Here is a tiny trained network, its code and every weight. The questions are about switching its units off for an input and a target symbol, where a switched-off unit gives its printed mean instead of its output.

import numpy as np


def w(rows, s, z=0):
    codes = np.array(rows[::2]) - 128.0
    scale = np.full(codes.shape[1], s)
    scale[-1] = z or s
    return codes * scale


def norm(h):
    return h / np.sqrt((h * h).mean(-1, keepdims=True) + 1e-5)


def f(y):
    return y / 2 * (1 + np.tanh(0.7978845608 * (y + 0.044715 * y**3)))


def softmax(a):
    e = np.exp(a - a.max(-1, keepdims=True))
    return e / e.sum(-1, keepdims=True)


def log_softmax(a):
    a = a - a.max(-1, keepdims=True)
    return a - np.log(np.exp(a).sum(-1, keepdims=True))


def net(x, mask):
    ids = ['ΔΘΛΣΩαβεζημτ'.index(c) for c in x.split()]
    T = len(ids)
    res = E[ids] + P[:T]
    u = 0
    for l in range(3):
        r = norm(res)
        for j in range(2):
            rows = slice(2 * j, 2 * j + 2)
            q, k, v = (r @ M[l][rows].T for M in (Q, K, V))
            z = softmax(np.where(np.tri(T) > 0, q @ k.T / 2**0.5, -1e9)) @ v
            o = O[l][rows]
            res = res + np.where(mask[u + j], z, o[:, -1]) @ o[:, :-1]
        u += 2
        y = f(norm(res) @ A[l][:, :-1].T + A[l][:, -1])
        res = res + np.where(mask[u : u + 4], y, B[l][:, -1]) @ B[l][:, :-1]
        u += 4
    return log_softmax(norm(res)[-1] @ U[:, :-1].T + U[:, -1])


Q, K, V, O, A, B = {}, {}, {}, {}, {}, {}
E = w([
[180,151,149,97],'Δ',
[145,145,85,42],'Θ',
[54,152,104,128],'Λ',
[185,194,53,95],'Σ',
[131,189,253,206],'Ω',
[152,123,74,145],'α',
[87,104,89,103],'β',
[204,163,80,113],'ε',
[123,135,91,165],'ζ',
[82,128,141,133],'η',
[69,117,106,154],'μ',
[116,165,78,92],'τ',
],0.011)
P = w([
[147,73,124,174],'0',
[137,98,240,4],'1',
[176,179,75,193],'2',
[119,94,211,18],'3',
[42,177,77,152],'4',
[108,92,202,30],'5',
[64,196,76,136],'6',
[119,96,204,39],'7',
[64,207,81,131],'8',
],0.014)
Q[0] = w([
[115,183,187,105],'L0H0',
[134,111,204,123],'L0H0',
[146,91,113,41],'L0H1',
[132,63,8,108],'L0H1',
],0.012)
K[0] = w([
[102,147,167,183],'L0H0',
[147,55,255,195],'L0H0',
[104,66,24,29],'L0H1',
[127,3,12,145],'L0H1',
],0.0093)
V[0] = w([
[150,3,58,113],'L0H0',
[90,78,202,236],'L0H0',
[43,109,155,127],'L0H1',
[43,189,178,247],'L0H1',
],0.0063)
O[0] = w([
[122,107,25,156,2],'L0H0',
[177,72,156,66,202],'L0H0',
[60,87,97,102,134],'L0H1',
[212,124,1,93,138],'L0H1',
],0.0093,0.0027)
A[0] = w([
[157,189,185,59,72],'L0N0',
[77,44,139,41,86],'L0N1',
[89,151,4,120,48],'L0N2',
[125,117,210,162,3],'L0N3',
],0.011,0.0022)
B[0] = w([
[41,89,205,160,253],'L0N0',
[203,146,254,149,212],'L0N1',
[67,221,81,85,210],'L0N2',
[110,107,112,80,167],'L0N3',
],0.0088,0.0061)
Q[1] = w([
[165,170,22,203],'L1H0',
[79,148,137,252],'L1H0',
[153,19,174,105],'L1H1',
[168,138,51,166],'L1H1',
],0.012)
K[1] = w([
[161,252,186,142],'L1H0',
[69,175,199,56],'L1H0',
[197,88,29,137],'L1H1',
[148,246,149,78],'L1H1',
],0.011)
V[1] = w([
[209,67,150,155],'L1H0',
[94,72,73,254],'L1H0',
[56,112,112,62],'L1H1',
[114,186,172,209],'L1H1',
],0.0091)
O[1] = w([
[83,148,76,70,252],'L1H0',
[9,36,130,185,117],'L1H0',
[180,67,141,166,41],'L1H1',
[118,206,132,215,145],'L1H1',
],0.013,0.0025)
A[1] = w([
[187,111,138,136,124],'L1N0',
[138,185,167,128,166],'L1N1',
[71,126,148,192,3],'L1N2',
[116,145,23,254,226],'L1N3',
],0.016,0.0035)
B[1] = w([
[49,85,92,129,123],'L1N0',
[102,203,151,150,255],'L1N1',
[112,144,139,119,145],'L1N2',
[157,124,33,9,245],'L1N3',
],0.015,0.0068)
Q[2] = w([
[115,133,174,181],'L2H0',
[246,151,62,254],'L2H0',
[144,89,164,55],'L2H1',
[137,225,35,168],'L2H1',
],0.015)
K[2] = w([
[88,135,101,191],'L2H0',
[250,250,145,121],'L2H0',
[129,97,101,73],'L2H1',
[191,198,134,163],'L2H1',
],0.02)
V[2] = w([
[190,133,203,210],'L2H0',
[254,156,85,99],'L2H0',
[101,111,69,158],'L2H1',
[42,153,52,111],'L2H1',
],0.012)
O[2] = w([
[89,132,246,127,1],'L2H0',
[188,57,144,162,107],'L2H0',
[113,151,113,163,132],'L2H1',
[109,212,80,166,240],'L2H1',
],0.013,0.0083)
A[2] = w([
[111,83,138,113,3],'L2N0',
[254,174,16,124,75],'L2N1',
[27,158,144,73,251],'L2N2',
[152,34,103,4,137],'L2N3',
],0.013,0.0047)
B[2] = w([
[65,27,249,157,120],'L2N0',
[1,124,114,54,235],'L2N1',
[230,61,49,113,249],'L2N2',
[178,211,123,227,166],'L2N3',
],0.011,0.012)
U = w([
[33,230,146,95,1],'Δ',
[174,111,155,193,237],'Θ',
[146,129,12,111,115],'Λ',
[81,143,203,154,200],'Σ',
[199,97,100,184,162],'Ω',
[179,249,142,196,94],'α',
[212,129,166,58,109],'β',
[243,149,84,189,76],'ε',
[75,99,150,112,120],'ζ',
[108,77,144,98,120],'η',
[131,58,119,154,203],'μ',
[85,140,116,238,182],'τ',
],0.015,0.0062)

Each question gives the input, a string of symbols that net reads in full, and the target symbol t.
The units are the heads (2 rows each of Q, K, V and O) and the neurons (one row each of A and B). Each row of codes is followed by its name. A weight is (code - 128) times the scale printed after its matrix; where a second scale follows, it is the last column's (O, A, B and U).
mask holds one flag per unit, layer by layer, with each layer's heads first. A switched-off unit (its flag False) gives its mean, the last column of its rows in O or B, instead of its output. The means were averaged over made-up inputs and are rounded, as every weight is.
A unit's drop is (log p(t) with every unit on - log p(t) with that unit switched off) / (log p(t) with every unit on - log p(t) with every unit switched off).
top k neurons: the k neurons with the biggest drops, biggest first
top k neurons in layer l: the k neurons of layer l with the biggest drops, biggest first
which heads matter: for each layer, one digit per head in row order, 1 if its drop is at least 0.15 and else 0, layers parted by /
input Ω Ω τ Δ Δ Ω Θ Ω Ω, target α: which heads matter	10 / 10 / 00
input ε Ω Ω Ω β τ, target Δ: which heads matter	11 / 11 / 10
input ζ μ τ τ, target η: which heads matter	11 / 11 / 10
input Θ Δ ζ τ Θ Ω Ω ε, target τ: top 2 neurons	[L1N3 L0N1]
input β τ Θ β, target μ: top 3 neurons	[L1N3 L0N2 L1N1]
input Ω μ Θ Θ Θ ε, target β: top neuron	[L1N3]
input Δ ζ Ω α ε Ω ε Ω, target Λ: which heads matter	10 / 10 / 00
input Ω Σ Θ Ω, target β: top 2 neurons	[L0N0 L1N3]
input τ η ε ζ, target Σ: which heads matter	10 / 10 / 10
input β Ω η Δ, target μ: top 2 neurons in layer 1	[L1N3 L1N1]
input Θ ε ζ Ω Ω Λ, target τ: top 3 neurons	[L1N3 L0N1 L2N1]
input ε Ω Λ ε, target Δ: top 3 neurons	[L1N3 L0N1 L0N0]
input β Ω Ω ε ε Ω, target μ: which heads matter	10 / 11 / 00
input ζ ε Δ Δ Δ Ω, target η: which heads matter	10 / 11 / 10
input Δ α Ω Ω ε Δ Δ Θ ε, target Δ: top 3 neurons	[L2N1 L2N2 L1N1]
input ε Δ Ω η τ ε Δ, target Δ: top 3 neurons	[L0N1 L2N2 L2N1]
input Σ β Ω ε, target α: which heads matter	11 / 11 / 00
input Ω μ Ω, target Δ: top 3 neurons	[L0N1 L2N2 L2N1]
input Θ Ω Ω Ω η Δ, target τ: which heads matter	11 / 11 / 01
input Λ Θ Λ β Θ Ω, target Θ: which heads matter	11 / 01 / 00
